Here is a tiny trained network, its code and every weight. The questions are about switching its units off for an input and a class, where a switched-off unit gives its printed mean instead of its output.

import numpy as np


def w(rows, s, z=0):
    codes = np.array(rows[::2]) - 128.0
    scale = np.full(codes.shape[1], s)
    scale[-1] = z or s
    return codes * scale


def f(y):
    return np.maximum(y, 0)


def log_softmax(a):
    a = a - a.max(-1, keepdims=True)
    return a - np.log(np.exp(a).sum(-1, keepdims=True))


def net(x, mask):
    res = np.array(x, float).reshape(1, 3) / 4 @ E
    y = f(res @ A[0][:, :-1].T + A[0][:, -1])
    res = res + np.where(mask, y, B[0][:, -1]) @ B[0][:, :-1]
    return log_softmax(res[-1] @ U[:, :-1].T + U[:, -1])


A, B = {}, {}
E = w([
[254,83,114,104,35,119,137,12,22],'x0',
[235,7,132,146,151,192,150,244,72],'x1',
[121,135,153,31,250,111,112,118,22],'x2',
],0.0085)
A[0] = w([
[191,111,130,111,132,124,120,120,66,222],'n1',
[161,110,132,96,187,128,129,166,38,192],'n2',
[123,123,115,133,106,126,128,121,129,79],'n3',
[206,96,128,130,126,138,128,176,78,55],'n4',
[187,113,120,141,98,137,133,181,121,185],'n5',
[158,115,121,102,114,137,139,112,94,3],'n6',
[110,120,131,129,176,130,131,251,139,171],'n7',
[89,140,123,138,134,138,131,157,186,93],'n8',
[143,136,129,141,94,124,122,109,164,167],'n9',
[119,126,122,115,151,124,119,186,132,118],'n10',
[91,160,121,100,157,126,132,86,136,72],'n11',
[45,163,131,94,185,120,121,52,119,173],'n12',
[80,134,136,140,149,129,137,215,178,174],'n13',
],0.019,0.0027)
B[0] = w([
[210,161,146,152,103,148,153,104,64,211],'n1',
[45,118,128,17,189,130,163,129,177,229],'n2',
[100,86,104,157,103,131,159,150,129,143],'n3',
[82,118,130,75,127,102,93,103,51,216],'n4',
[65,127,145,134,210,96,102,89,80,195],'n5',
[178,96,98,170,116,97,149,138,118,172],'n6',
[149,155,123,163,118,195,98,253,149,247],'n7',
[169,111,101,157,87,91,73,126,156,207],'n8',
[74,148,150,138,85,186,137,92,179,173],'n9',
[141,106,118,167,145,154,163,151,166,181],'n10',
[65,106,161,111,110,110,99,149,86,189],'n11',
[127,126,117,39,166,89,114,123,61,243],'n12',
[146,134,135,175,125,90,86,169,195,249],'n13',
],0.024,0.02)
U = w([
[160,130,143,211,91,148,134,43,55,131],'0',
[243,166,102,173,107,202,184,114,85,45],'1',
[97,125,136,70,142,115,125,83,32,173],'2',
[133,109,108,254,141,154,111,108,201,31],'3',
[135,153,90,227,31,183,155,55,212,254],'4',
[98,143,102,194,147,139,33,198,189,117],'5',
[180,92,45,170,141,151,148,157,148,61],'6',
[85,141,128,102,208,200,113,184,110,88],'7',
],0.0086,0.0049)

Each question gives the input, the list of numbers given to net, and the class t.
The units are the neurons (one row each of A and B). Each row of codes is followed by its name. A weight is (code - 128) times the scale printed after its matrix; where a second scale follows, it is the last column's (A, B and U).
mask holds one flag per neuron, in row order. A switched-off neuron (its flag False) gives its mean, the last column of its row in B, instead of its output. The means were averaged over made-up inputs and are rounded, as every weight is.
A unit's drop is (log p(t) with every unit on - log p(t) with that unit switched off) / (log p(t) with every unit on - log p(t) with every unit switched off).
The circuit of an input: a set's keep is (log p(t) with only the set's units on - log p(t) with every unit switched off) / (log p(t) with every unit on - log p(t) with every unit switched off). Starting from the 12 units with the biggest drops (on a tie, the unit counted first), units are removed one at a time, each time the one whose removal leaves the highest keep (on an exact tie, the one counted first), for as long as the keep stays at least 0.8.
circuit, biggest first: the units of the circuit, biggest drop first
most important unit: the unit with the biggest drop
k most important neurons: the k neurons with the biggest drops, biggest first
drop when u is switched off: that unit's drop, to one decimal
input [0,1,-7], class 3: most important unit : n7
input [-1,-8,-8], class 4: circuit, biggest first : n9, n7
input [1,1,-7], class 4: circuit, biggest first : n12, n7, n9
input [8,-4,0], class 1: circuit, biggest first : n4, n1
input [6,0,-6], class 0: 2 most important neurons : n2, n12
input [7,3,-5], class 0: 3 most important neurons : n2, n12, n1
input [5,-7,-6], class 4: 2 most important neurons : n9, n4
input [-5,7,3], class 5: 2 most important neurons : n13, n7
input [7,-5,-2], class 0: 2 most important neurons : n2, n7
input [-4,6,1], class 5: 3 most important neurons : n13, n7, n12
input [7,0,-6], class 0: 2 most important neurons : n2, n12
input [-4,6,2], class 5: 3 most important neurons : n7, n13, n12
input [6,3,-3], class 2: 2 most important neurons : n4, n5
input [-8,6,7], class 5: most important unit : n13
input [-1,-1,-2], class 4: 2 most important neurons : n7, n12
input [-7,0,5], class 5: drop when n10 is switched off : 0.0
input [1,2,3], class 2: drop when n13 is switched off : 0.2
input [-1,-4,-6], class 4: drop when n7 is switched off : 0.1
